Below is a small trained network, with its code and all its weights. Each question gives an input and a class and asks what happens when units are switched off, that is, made to give their printed mean instead of their output.

import numpy as np


def w(rows, s, z=0):
    codes = np.array(rows[::2]) - 128.0
    scale = np.full(codes.shape[1], s)
    scale[-1] = z or s
    return codes * scale


def norm(h):
    return h / np.sqrt((h * h).mean(-1, keepdims=True) + 1e-5)


def f(y):
    return y / 2 * (1 + np.tanh(0.7978845608 * (y + 0.044715 * y**3)))


def log_softmax(a):
    a = a - a.max(-1, keepdims=True)
    return a - np.log(np.exp(a).sum(-1, keepdims=True))


def net(x, mask):
    res = np.array(x, float).reshape(1, 7) / 4 @ E
    u = 0
    for l in range(3):
        y = f(norm(res) @ A[l][:, :-1].T + A[l][:, -1])
        res = res + np.where(mask[u : u + 6], y, B[l][:, -1]) @ B[l][:, :-1]
        u += 6
    return log_softmax(norm(res)[-1] @ U[:, :-1].T + U[:, -1])


A, B = {}, {}
E = w([
[110,210,1,69,102,5,160,153,126,36,170],'x0',
[252,219,148,79,137,61,160,198,168,198,104],'x1',
[122,17,138,70,194,57,175,101,226,101,101],'x2',
[78,58,156,103,116,81,156,72,88,116,179],'x3',
[141,81,45,78,83,158,90,115,178,124,128],'x4',
[179,89,101,96,135,74,254,144,122,82,96],'x5',
[215,228,61,93,153,107,109,59,54,85,179],'x6',
],0.0018)
A[0] = w([
[143,217,47,138,58,78,151,191,96,78,129,2],'L0N0',
[209,157,88,35,157,58,78,104,133,115,151,142],'L0N1',
[118,127,84,193,108,116,116,118,68,68,181,137],'L0N2',
[162,254,215,209,125,160,151,183,32,162,109,73],'L0N3',
[103,222,2,112,39,110,37,170,207,80,130,54],'L0N4',
[71,12,159,79,204,52,209,111,157,91,129,89],'L0N5',
],0.0031,0.0026)
B[0] = w([
[49,88,128,127,189,153,109,213,143,98,91,170],'L0N0',
[167,178,108,97,98,111,181,85,103,113,164,226],'L0N1',
[153,141,101,59,107,143,170,134,98,185,89,195],'L0N2',
[178,150,122,128,117,58,121,68,64,149,138,251],'L0N3',
[156,80,119,178,254,136,175,168,38,173,184,215],'L0N4',
[199,122,121,212,87,119,73,171,80,110,174,252],'L0N5',
],0.005,0.0018)
A[1] = w([
[121,159,98,148,184,148,148,185,137,111,129,5],'L1N0',
[186,172,91,41,146,110,157,61,100,98,158,161],'L1N1',
[174,214,134,133,158,66,153,141,96,133,118,128],'L1N2',
[253,124,118,126,142,58,128,189,251,179,98,253],'L1N3',
[114,136,91,183,86,139,76,128,56,147,174,165],'L1N4',
[140,94,140,187,148,187,46,101,106,162,137,8],'L1N5',
],0.0045,0.00083)
B[1] = w([
[115,28,82,140,168,198,177,154,104,146,147,136],'L1N0',
[178,119,110,107,1,54,195,35,95,152,89,252],'L1N1',
[143,120,82,134,61,119,187,61,161,123,167,243],'L1N2',
[116,201,100,103,86,164,124,83,77,164,81,221],'L1N3',
[185,133,154,82,176,87,135,155,155,99,113,225],'L1N4',
[111,105,164,168,100,92,178,139,163,29,202,200],'L1N5',
],0.0047,0.0033)
A[2] = w([
[52,226,196,105,149,119,92,159,127,195,151,222],'L2N0',
[21,153,130,96,111,186,99,32,205,91,144,7],'L2N1',
[168,160,83,129,161,104,98,154,147,164,139,172],'L2N2',
[128,47,138,132,82,71,187,152,134,53,157,211],'L2N3',
[61,95,140,255,127,76,126,170,146,192,120,143],'L2N4',
[128,182,229,114,101,169,79,66,145,183,89,79],'L2N5',
],0.0038,0.0013)
B[2] = w([
[146,122,100,83,153,4,123,100,110,113,61,129],'L2N0',
[108,149,128,184,71,248,166,163,98,220,25,128],'L2N1',
[115,91,61,79,142,185,201,89,53,131,128,135],'L2N2',
[145,188,245,185,156,114,73,95,176,116,136,251],'L2N3',
[189,172,100,154,82,115,130,78,112,81,195,156],'L2N4',
[46,43,103,59,222,112,86,202,217,86,120,152],'L2N5',
],0.0042,0.0032)
U = w([
[222,188,73,70,63,70,193,17,78,163,124,249],'0',
[74,135,137,27,160,119,69,152,205,188,2,71],'1',
[99,88,50,109,243,195,186,206,88,139,181,5],'2',
[98,115,151,178,49,250,117,129,178,140,85,9],'3',
[138,77,241,215,144,91,62,115,187,39,204,186],'4',
],0.007,0.0016)

Each question gives the input, the list of numbers given to net, and the class t.
The units are the neurons (one row each of A and B). Each row of codes is followed by its name. A weight is (code - 128) times the scale printed after its matrix; where a second scale follows, it is the last column's (A, B and U).
mask holds one flag per neuron, layer by layer. A switched-off neuron (its flag False) gives its mean, the last column of its row in B, instead of its output. The means were averaged over made-up inputs and are rounded, as every weight is.
A unit's drop is (log p(t) with every unit on - log p(t) with that unit switched off) / (log p(t) with every unit on - log p(t) with every unit switched off).
The circuit of an input: a set's keep is (log p(t) with only the set's units on - log p(t) with every unit switched off) / (log p(t) with every unit on - log p(t) with every unit switched off). Starting from the 12 units with the biggest drops (on a tie, the unit counted first), units are removed one at a time, each time the one whose removal leaves the highest keep (on an exact tie, the one counted first), for as long as the keep stays at least 0.8.
circuit, biggest first: the units of the circuit, biggest drop first
top k neurons: the k neurons with the biggest drops, biggest first
k most important neurons of layer l: the k neurons of layer l with the biggest drops, biggest first
drop of u: that unit's drop, to one decimal
input [3,0,-3,0,8,-7,-3], class 2: circuit, biggest first	(L0N4)
input [-1,-3,7,-8,-2,-5,-4], class 3: circuit, biggest first	(L2N1; L1N4)
input [-8,2,-5,-8,-2,-4,-3], class 4: circuit, biggest first	(L1N5; L2N5)
input [3,-5,-3,5,7,-3,0], class 2: 3 most important neurons of layer 0	(L0N4; L0N3; L0N2)
input [-4,1,6,0,-6,2,3], class 4: circuit, biggest first	(L0N5; L1N1)
input [-4,0,-2,-3,4,-3,-4], class 4: top 4 neurons	(L1N5; L0N2; L1N3; L1N2)
input [0,1,6,-5,-5,-3,-8], class 1: circuit, biggest first	(L1N3; L2N5)
input [4,8,-5,-5,4,-2,-4], class 2: top 3 neurons	(L0N4; L0N0; L1N0)
input [-6,8,-7,-4,0,-7,-7], class 1: 2 most important neurons of layer 0	(L0N5; L0N4)
input [8,-3,-8,4,7,-6,0], class 2: circuit, biggest first	(L0N4; L0N0)
input [2,0,-6,6,7,-5,0], class 2: circuit, biggest first	(L0N4; L0N3; L1N1)
input [2,3,-6,-8,2,-2,-5], class 2: top 3 neurons	(L0N4; L1N1; L1N0)
input [-6,-7,-5,-3,-5,1,5], class 4: top 3 neurons	(L0N1; L1N5; L1N3)
input [-6,1,-2,1,-7,4,-1], class 4: circuit, biggest first	(L1N1)
input [2,2,0,-7,7,2,-7], class 2: circuit, biggest first	(L0N4; L1N1)
input [8,-5,-6,-6,-8,-3,-4], class 2: top 2 neurons	(L0N0; L0N4)
input [7,-3,3,2,-1,0,-1], class 4: circuit, biggest first	(L2N3; L1N3)
input [-1,5,1,6,7,-2,-6], class 1: circuit, biggest first	(L1N3; L2N5; L1N1)
input [-7,3,7,-7,-6,-8,3], class 1: circuit, biggest first	(L2N5; L1N3)
input [-4,4,-3,-6,0,-6,-5], class 1: 2 most important neurons of layer 0	(L0N5; L0N4)
input [-7,-2,-7,-2,6,8,-8], class 4: top 2 neurons	(L1N3; L0N2)
input [-7,1,-8,-7,-5,-6,-7], class 4: top neuron	(L1N5)
input [-7,-2,1,-1,-4,7,4], class 4: 2 most important neurons of layer 0	(L0N1; L0N2)
input [0,5,1,-3,0,2,-8], class 1: drop of L1N3	0.1
input [-2,4,-5,2,8,1,-7], class 1: drop of L2N5	0.1
input [2,8,3,7,7,-7,-8], class 1: drop of L2N5	0.2
input [-3,-4,7,-1,5,7,-4], class 4: drop of L0N5	1.4
input [1,0,-7,-5,7,-6,1], class 2: top neuron	(L0N4)
